Here is a tiny trained network, its code and every weight. The questions are about switching its units off for an input and a target symbol, where a switched-off unit gives its printed mean instead of its output.

import numpy as np


def w(rows, s, z=0):
    codes = np.array(rows[::2]) - 128.0
    scale = np.full(codes.shape[1], s)
    scale[-1] = z or s
    return codes * scale


def f(y):
    return y / 2 * (1 + np.tanh(0.7978845608 * (y + 0.044715 * y**3)))


def softmax(a):
    e = np.exp(a - a.max(-1, keepdims=True))
    return e / e.sum(-1, keepdims=True)


def log_softmax(a):
    a = a - a.max(-1, keepdims=True)
    return a - np.log(np.exp(a).sum(-1, keepdims=True))


def net(x, mask):
    ids = ['ΓΔΞΠαεζηλμστφ'.index(c) for c in x.split()]
    T = len(ids)
    res = E[ids] + P[:T]
    u = 0
    for l in range(2):
        r = res
        for j in range(3):
            rows = slice(4 * j, 4 * j + 4)
            q, k, v = (r @ M[l][rows].T for M in (Q, K, V))
            z = softmax(np.where(np.tri(T) > 0, q @ k.T / 4**0.5, -1e9)) @ v
            o = O[l][rows]
            res = res + np.where(mask[u + j], z, o[:, -1]) @ o[:, :-1]
        u += 3
        y = f(res @ A[l][:, :-1].T + A[l][:, -1])
        res = res + np.where(mask[u : u + 4], y, B[l][:, -1]) @ B[l][:, :-1]
        u += 4
    return log_softmax(res[-1] @ U[:, :-1].T + U[:, -1])


Q, K, V, O, A, B = {}, {}, {}, {}, {}, {}
E = w([
[113,114,155,92,139],'Γ',
[128,216,116,114,85],'Δ',
[96,125,162,78,154],'Ξ',
[107,121,155,89,134],'Π',
[124,210,63,124,99],'α',
[104,100,153,71,158],'ε',
[106,122,139,93,140],'ζ',
[119,74,177,82,117],'η',
[196,82,82,130,120],'λ',
[144,152,51,89,87],'μ',
[115,95,36,83,236],'σ',
[192,62,124,116,49],'τ',
[94,254,209,120,59],'φ',
],0.0084)
P = w([
[188,143,165,170,165],'0',
[19,105,95,167,60],'1',
[204,157,141,116,145],'2',
[40,105,86,123,46],'3',
[215,155,133,77,124],'4',
[56,102,74,84,29],'5',
[232,151,127,41,111],'6',
[61,97,62,47,11],'7',
[252,135,120,1,93],'8',
[60,106,41,12,4],'9',
],0.0059)
Q[0] = w([
[27,125,120,167,140],'L0H1',
[132,91,180,253,71],'L0H1',
[95,118,121,54,73],'L0H1',
[154,154,134,34,102],'L0H1',
[63,162,164,219,158],'L0H2',
[151,125,139,118,127],'L0H2',
[128,96,104,199,128],'L0H2',
[146,93,113,166,126],'L0H2',
[151,122,117,90,85],'L0H3',
[125,89,128,149,131],'L0H3',
[129,95,133,106,117],'L0H3',
[128,119,117,87,102],'L0H3',
],0.015)
K[0] = w([
[186,112,54,244,165],'L0H1',
[70,18,168,194,180],'L0H1',
[176,128,67,130,9],'L0H1',
[141,143,99,12,54],'L0H1',
[148,122,65,44,155],'L0H2',
[122,121,138,179,173],'L0H2',
[122,182,125,75,78],'L0H2',
[123,175,126,104,97],'L0H2',
[111,125,94,190,136],'L0H3',
[152,96,158,100,114],'L0H3',
[130,116,141,144,138],'L0H3',
[102,122,128,164,105],'L0H3',
],0.014)
V[0] = w([
[106,139,131,131,103],'L0H1',
[144,165,111,136,134],'L0H1',
[147,57,143,115,148],'L0H1',
[145,131,134,118,129],'L0H1',
[114,118,119,133,148],'L0H2',
[113,110,140,132,115],'L0H2',
[117,116,138,132,113],'L0H2',
[140,141,135,124,120],'L0H2',
[127,181,80,1,94],'L0H3',
[145,108,149,152,124],'L0H3',
[136,103,148,192,142],'L0H3',
[133,105,152,194,143],'L0H3',
],0.0065)
O[0] = w([
[101,112,110,123,122,150],'L0H1',
[106,163,118,138,120,144],'L0H1',
[191,97,187,138,143,83],'L0H1',
[121,145,135,128,135,139],'L0H1',
[128,139,101,137,122,116],'L0H2',
[119,110,117,131,125,130],'L0H2',
[116,109,128,121,131,131],'L0H2',
[130,134,137,120,143,135],'L0H2',
[194,136,98,1,71,250],'L0H3',
[97,111,138,157,139,104],'L0H3',
[101,121,156,192,156,69],'L0H3',
[101,132,148,204,164,66],'L0H3',
],0.0055,0.0021)
A[0] = w([
[117,136,164,128,152,51],'L0N1',
[109,226,177,100,255,2],'L0N2',
[175,92,102,198,143,21],'L0N3',
[68,69,196,151,162,40],'L0N4',
],0.0096,0.0078)
B[0] = w([
[169,158,217,255,181,7],'L0N1',
[4,171,148,195,128,60],'L0N2',
[56,150,116,181,192,42],'L0N3',
[160,65,181,244,167,49],'L0N4',
],0.0085,0.0013)
Q[1] = w([
[33,144,233,79,202],'L1H1',
[113,76,161,54,194],'L1H1',
[20,145,174,92,97],'L1H1',
[116,20,70,223,146],'L1H1',
[240,118,131,111,150],'L1H2',
[51,234,153,177,166],'L1H2',
[74,135,12,79,5],'L1H2',
[253,209,145,103,115],'L1H2',
[158,78,198,158,104],'L1H3',
[233,149,130,78,176],'L1H3',
[133,178,129,145,112],'L1H3',
[89,126,68,102,39],'L1H3',
],0.031)
K[1] = w([
[102,216,207,215,138],'L1H1',
[171,185,184,125,138],'L1H1',
[140,156,140,217,86],'L1H1',
[127,4,156,144,206],'L1H1',
[129,226,115,129,86],'L1H2',
[93,44,208,139,186],'L1H2',
[149,37,65,21,86],'L1H2',
[102,231,173,58,91],'L1H2',
[137,170,102,187,153],'L1H3',
[126,172,31,71,162],'L1H3',
[116,123,155,101,156],'L1H3',
[139,139,166,56,52],'L1H3',
],0.034)
V[1] = w([
[147,166,125,159,107],'L1H1',
[166,110,122,182,71],'L1H1',
[126,102,160,95,110],'L1H1',
[94,120,126,99,123],'L1H1',
[114,22,122,91,201],'L1H2',
[119,159,88,128,155],'L1H2',
[69,176,253,58,121],'L1H2',
[129,119,82,129,165],'L1H2',
[177,93,137,165,68],'L1H3',
[139,83,158,114,115],'L1H3',
[123,89,51,114,177],'L1H3',
[102,171,105,87,213],'L1H3',
],0.02)
O[1] = w([
[146,132,68,134,157,156],'L1H1',
[113,193,79,141,128,109],'L1H1',
[95,134,155,99,156,234],'L1H1',
[107,116,162,145,164,230],'L1H1',
[194,72,199,95,88,4],'L1H2',
[131,120,133,116,83,160],'L1H2',
[98,48,156,253,179,92],'L1H2',
[143,121,140,98,83,127],'L1H2',
[169,58,81,116,154,123],'L1H3',
[139,128,68,187,162,177],'L1H3',
[183,177,91,155,33,194],'L1H3',
[109,188,214,135,77,131],'L1H3',
],0.016,0.0034)
A[1] = w([
[114,124,143,153,146,2],'L1N1',
[237,179,172,102,172,133],'L1N2',
[98,137,120,133,98,21],'L1N3',
[253,165,178,124,184,93],'L1N4',
],0.023,0.0092)
B[1] = w([
[222,83,129,72,76,175],'L1N1',
[175,111,167,225,194,254],'L1N2',
[101,27,109,126,138,155],'L1N3',
[18,94,9,46,39,185],'L1N4',
],0.013,0.015)
U = w([
[81,99,139,134,118,137],'Γ',
[111,232,101,25,47,157],'Δ',
[140,127,55,159,101,2],'Ξ',
[140,57,116,217,201,75],'Π',
[105,144,165,223,52,197],'α',
[81,132,158,151,127,212],'ε',
[28,174,101,216,204,183],'ζ',
[155,115,61,59,208,4],'η',
[253,217,143,120,150,213],'λ',
[81,95,184,22,198,181],'μ',
[224,99,162,35,23,69],'σ',
[103,112,124,113,130,83],'τ',
[95,90,109,112,129,40],'φ',
],0.0048,0.0059)

Each question gives the input, a string of symbols that net reads in full, and the target symbol t.
The units are the heads (4 rows each of Q, K, V and O) and the neurons (one row each of A and B). Each row of codes is followed by its name. A weight is (code - 128) times the scale printed after its matrix; where a second scale follows, it is the last column's (O, A, B and U).
mask holds one flag per unit, layer by layer, with each layer's heads first. A switched-off unit (its flag False) gives its mean, the last column of its rows in O or B, instead of its output. The means were averaged over made-up inputs and are rounded, as every weight is.
A unit's drop is (log p(t) with every unit on - log p(t) with that unit switched off) / (log p(t) with every unit on - log p(t) with every unit switched off).
The circuit of an input: a set's keep is (log p(t) with only the set's units on - log p(t) with every unit switched off) / (log p(t) with every unit on - log p(t) with every unit switched off). Starting from the 12 units with the biggest drops (on a tie, the unit counted first), units are removed one at a time, each time the one whose removal leaves the highest keep (on an exact tie, the one counted first), for as long as the keep stays at least 0.8.
units of the circuit, in order: the units of the circuit, biggest drop first
top k neurons: the k neurons with the biggest drops, biggest first
top k neurons in layer l: the k neurons of layer l with the biggest drops, biggest first
which heads matter: for each layer, one digit per head in row order, 1 if its drop is at least 0.15 and else 0, layers parted by /
input ε Γ α λ α λ φ Ξ Ξ, target Π: top neuron => (L1N1)
input α μ α, target Δ: which heads matter => 001 / 010
input η Π Π μ Δ ε Γ Γ λ λ, target λ: units of the circuit, in order => (L1H2 L1N2)
input Γ σ ζ η λ Γ, target λ: top 2 neurons => (L1N2 L1N4)
input μ ζ λ τ ε σ τ λ Γ, target α: which heads matter => 000 / 001
input Γ ζ ζ λ ε Δ Π λ Γ, target ζ: which heads matter => 000 / 010
input φ λ ζ ε λ λ λ, target Π: units of the circuit, in order => (L1H2 L1N1)
input Π τ τ α Π Π α σ, target σ: top 2 neurons in layer 1 => (L1N4 L1N2)
input φ Δ ε α λ λ τ, target Δ: units of the circuit, in order => (L1H2 L1N2)
input Π ζ μ λ, target Δ: units of the circuit, in order => (L1N2 L1H2)
input α ζ μ λ α η Δ, target ζ: which heads matter => 000 / 010
input μ ζ α Ξ α σ Γ ε, target σ: top 2 neurons => (L1N4 L1N2)
input Π λ Π Π Δ μ φ, target Π: top 2 neurons => (L1N1 L1N4)
input λ η λ τ λ α σ μ Γ η, target Δ: units of the circuit, in order => (L1N2)
input τ ε α Δ λ τ μ α, target η: which heads matter => 000 / 001
input α μ Δ Δ σ Γ, target σ: which heads matter => 000 / 010
input σ φ ζ μ ζ, target λ: top 2 neurons => (L1N4 L1N2)
input Π Δ λ α Π τ Γ η, target η: top 2 neurons => (L1N2 L0N3)
input φ Γ Π ε τ Π, target η: units of the circuit, in order => (L1H3 L1H2)
input Π ζ ζ φ ζ φ α Π, target μ: units of the circuit, in order => (L1H3)
input α λ η Π λ Π, target λ: units of the circuit, in order => (L1H2 L1N2 L1N4)
input λ τ Γ α Γ ε Δ Δ σ φ, target μ: top 2 neurons => (L1N2 L1N4)
input Ξ λ η λ τ λ Ξ λ σ Ξ, target σ: which heads matter => 001 / 010
input τ φ α, target Δ: which heads matter => 101 / 010
input λ ε μ λ λ Δ Δ Δ λ ε, target λ: top 3 neurons => (L1N2 L0N3 L1N4)
input α Δ Π μ τ τ η λ ζ ε, target λ: top 3 neurons in layer 1 => (L1N2 L1N4 L1N3)
